[[ 23  28  12  -2]
 [ 23  16  12  40]
 [ 23  16   6  40]
 [ 23 -14  12  40]]
:
[[16 12]
 [16  6]]

[[-33 -39  -1]
 [ 13   3  -2]
 [-20 -17  16]]
:
[[  3  -2]
 [-17  16]]

[[-29  16  -6]
 [ -3  23   4]
 [-18 -36   5]]
:
[[ 23   4]
 [-36   5]]

[[ -2  -1  -2  10   9]
 [ 12  29  21  26   0]
 [-12  10  16 -25 -24]
 [ 21  14 -33   4 -17]]
:
[[29 21]
 [10 16]]

[[ -5  -4 -10  -4  14]
 [  8  10 -15  11   2]
 [ 31  26   0  36 -30]
 [ -5   7 -14   9 -28]
 [ -5  -5  19  -4  -9]]
:
[[ 10 -15]
 [ 26   0]]

[[ 41 -28 -40 -31]
 [-18  -7  20  -5]
 [ 17 -14  -9 -27]
 [ -6 -28  24   0]
 [-25 -34  11 -36]]
:
[[ -7  20]
 [-14  -9]]

[[ 3  2 24 33]
 [13 40  7  1]
 [ 0 13 41  8]
 [ 1 18 38  6]
 [22 35  4  1]]
:
[[40  7]
 [13 41]]
---
[[-28  32   5  -8 -32  16 -20   2  31  19  -8  32 -10   6  14]
 [-15 -24  20   9   5 -11   7   7 -29 -28  17 -29   8  32  27]
 [-19  17  25 -35   8  30  30  23 -11  -7  -7 -34  30 -16  15]
 [ -5  10  26  -3 -32  15  22 -12 -36  -2   7 -20 -21  19   7]
 [ 25  -9  -6  -3  10  36 -24 -15  26  19  35  32  21  12 -10]]
:
[[ 25  -9  -6  -3  10  36 -24 -15  26  19  35  32  21  12 -10]
 [ -5  10  26  -3 -32  15  22 -12 -36  -2   7 -20 -21  19   7]
 [-19  17  25 -35   8  30  30  23 -11  -7  -7 -34  30 -16  15]
 [-15 -24  20   9   5 -11   7   7 -29 -28  17 -29   8  32  27]
 [-28  32   5  -8 -32  16 -20   2  31  19  -8  32 -10   6  14]]

[[ -6  -1  11  16   3  -5  31  13   5]
 [  9  14   7  -5   3  -9 -10  12   9]
 [  3  10  -2 -10  11  -4  -1  -7  14]
 [ -7 -21  -9 -18  -3   2  -8   2  -2]
 [ -6 -14  -9  -7  -5  11 -15  15  -9]
 [ -3   7  27  -8  -7   0  18  -3   0]
 [-16  13   6   8   5   1  22   4  -1]
 [ -8  22   1  16  -7 -18 -18 -22   0]
 [ -9 -19 -15  -6  -3  15  -6  13 -16]
 [ -6 -22 -11 -17  -1   3 -14  12  -5]]
:
[[ -6 -22 -11 -17  -1   3 -14  12  -5]
 [ -9 -19 -15  -6  -3  15  -6  13 -16]
 [ -8  22   1  16  -7 -18 -18 -22   0]
 [-16  13   6   8   5   1  22   4  -1]
 [ -3   7  27  -8  -7   0  18  -3   0]
 [ -6 -14  -9  -7  -5  11 -15  15  -9]
 [ -7 -21  -9 -18  -3   2  -8   2  -2]
 [  3  10  -2 -10  11  -4  -1  -7  14]
 [  9  14   7  -5   3  -9 -10  12   9]
 [ -6  -1  11  16   3  -5  31  13   5]]

[[ -9  -3   6  -6  -4  10  -9]
 [-11 -14  18  13  -5  -1  16]
 [ 24 -11  -4  19  -6   1  -3]
 [-11   1 -18  17  -7  10 -13]
 [  3  -5   7  -4  -6  -5 -24]
 [ 11 -16  -9   7  15  -8 -25]
 [  9 -12 -15  23   5  -6 -14]
 [-18  22  24  -3  23  20  15]
 [  3 -17 -15  -2 -14 -21   3]
 [ -2 -12 -16 -15 -24 -25  -5]
 [ -3 -13 -31   5  -6  -4   1]
 [ -9  25  43 -15  23  14  -9]]
:
[[ -9  25  43 -15  23  14  -9]
 [ -3 -13 -31   5  -6  -4   1]
 [ -2 -12 -16 -15 -24 -25  -5]
 [  3 -17 -15  -2 -14 -21   3]
 [-18  22  24  -3  23  20  15]
 [  9 -12 -15  23   5  -6 -14]
 [ 11 -16  -9   7  15  -8 -25]
 [  3  -5   7  -4  -6  -5 -24]
 [-11   1 -18  17  -7  10 -13]
 [ 24 -11  -4  19  -6   1  -3]
 [-11 -14  18  13  -5  -1  16]
 [ -9  -3   6  -6  -4  10  -9]]

[[-11  -9   2]
 [ 10  10  15]
 [  0 -23  11]
 [-29  33  -5]
 [ 10  32   9]
 [ -2  -1  12]
 [ 11 -22  33]
 [ -1  -6  -1]]
:
[[ -1  -6  -1]
 [ 11 -22  33]
 [ -2  -1  12]
 [ 10  32   9]
 [-29  33  -5]
 [  0 -23  11]
 [ 10  10  15]
 [-11  -9   2]]

[[-35  12]
 [ 13  -2]
 [  4  33]
 [ -1   7]
 [-26 -14]
 [-20  27]]
:
[[-20  27]
 [-26 -14]
 [ -1   7]
 [  4  33]
 [ 13  -2]
 [-35  12]]

[[ -8  27   5]
 [-15  -4   7]
 [-35 -13  -1]
 [ 10  -2  10]
 [ 10  33  -2]
 [-15   1  -8]]
:
[[-15   1  -8]
 [ 10  33  -2]
 [ 10  -2  10]
 [-35 -13  -1]
 [-15  -4   7]
 [ -8  27   5]]

[[  3 -34  -7  -4  14  25  12 -12]
 [-12 -34 -10   2  -2  20  -9  -1]
 [ 10 -34   2   1  -4  -9 -12  11]
 [ -8 -34   1   7 -10  -9  -3   1]]
:
[[ -8 -34   1   7 -10  -9  -3   1]
 [ 10 -34   2   1  -4  -9 -12  11]
 [-12 -34 -10   2  -2  20  -9  -1]
 [  3 -34  -7  -4  14  25  12 -12]]

[[-18 -29  15]
 [-22  36  13]
 [-32  -9  -9]
 [ 36  -8  31]
 [ 14 -20  -4]
 [ -8 -10  -8]
 [-40  12  36]
 [ -8 -13  16]]
:
[[ -8 -13  16]
 [-40  12  36]
 [ -8 -10  -8]
 [ 14 -20  -4]
 [ 36  -8  31]
 [-32  -9  -9]
 [-22  36  13]
 [-18 -29  15]]

[[  5  13   2  25]
 [ 11   5  -6  -8]
 [ 13  -1  -7  35]
 [ 24  19  -7  -8]
 [ 37   2 -17  -6]
 [ -6 -40  -6  -5]]
:
[[ -6 -40  -6  -5]
 [ 37   2 -17  -6]
 [ 24  19  -7  -8]
 [ 13  -1  -7  35]
 [ 11   5  -6  -8]
 [  5  13   2  25]]
---
[[ 37  20 -14]
 [ 29  28 -36]
 [ 38  -1 -35]
 [ 32   5 -21]
 [ 29  11 -31]
 [ 35  31 -15]
 [ 26   8 -28]
 [ 15   5 -40]
 [ 32  15 -24]]
:
[[-14  20  37]
 [-36  28  29]
 [-35  -1  38]
 [-21   5  32]
 [-31  11  29]
 [-15  31  35]
 [-28   8  26]
 [-40   5  15]
 [-24  15  32]]

[[-23  11  24]
 [-31  18  30]]
:
[[ 24  11 -23]
 [ 30  18 -31]]

[[-26  -1   5  16   1   3   4  30  -4   8]
 [ 11  -7 -30 -17 -27   8  -6 -20  28  -7]
 [-31  -3  16  17  12  -2  -5  33 -14   8]]
:
[[  8  -4  30   4   3   1  16   5  -1 -26]
 [ -7  28 -20  -6   8 -27 -17 -30  -7  11]
 [  8 -14  33  -5  -2  12  17  16  -3 -31]]

[[ -1  21 -27  16  27]
 [-27 -41  42 -14  -6]
 [-22 -38  24 -34 -18]
 [  8   1 -23  21  11]]
:
[[ 27  16 -27  21  -1]
 [ -6 -14  42 -41 -27]
 [-18 -34  24 -38 -22]
 [ 11  21 -23   1   8]]

[[-13   8 -21  -4 -13 -12  15  -5  14]
 [ 33 -26  14 -25  19  26 -35  35  -6]
 [ 35 -25  20 -27  17  27 -38  38  -5]
 [ 38 -33  12 -28  25  32 -40  36 -13]
 [ -2  -1  -3   1  -1  -1   0  -3  -3]
 [-12   4  -9 -11 -14 -14   1  -5   7]
 [ 11 -15 -22  20  30  21   9 -12 -30]
 [ 12 -10 -21  22  30  22  14 -15 -26]]
:
[[ 14  -5  15 -12 -13  -4 -21   8 -13]
 [ -6  35 -35  26  19 -25  14 -26  33]
 [ -5  38 -38  27  17 -27  20 -25  35]
 [-13  36 -40  32  25 -28  12 -33  38]
 [ -3  -3   0  -1  -1   1  -3  -1  -2]
 [  7  -5   1 -14 -14 -11  -9   4 -12]
 [-30 -12   9  21  30  20 -22 -15  11]
 [-26 -15  14  22  30  22 -21 -10  12]]

[[ -7  33  20   3]
 [-31  33  15   0]
 [ 20  33   9   5]
 [-14  33  10  -2]
 [  7  33  10   0]
 [  4  33   9  39]
 [  5  33   9   2]
 [-28  33  11   9]
 [ 29  33  -2   3]
 [-15  33  -4  -2]
 [ 24  33 -12  -1]
 [ 11  33   6 -16]]
:
[[  3  20  33  -7]
 [  0  15  33 -31]
 [  5   9  33  20]
 [ -2  10  33 -14]
 [  0  10  33   7]
 [ 39   9  33   4]
 [  2   9  33   5]
 [  9  11  33 -28]
 [  3  -2  33  29]
 [ -2  -4  33 -15]
 [ -1 -12  33  24]
 [-16   6  33  11]]
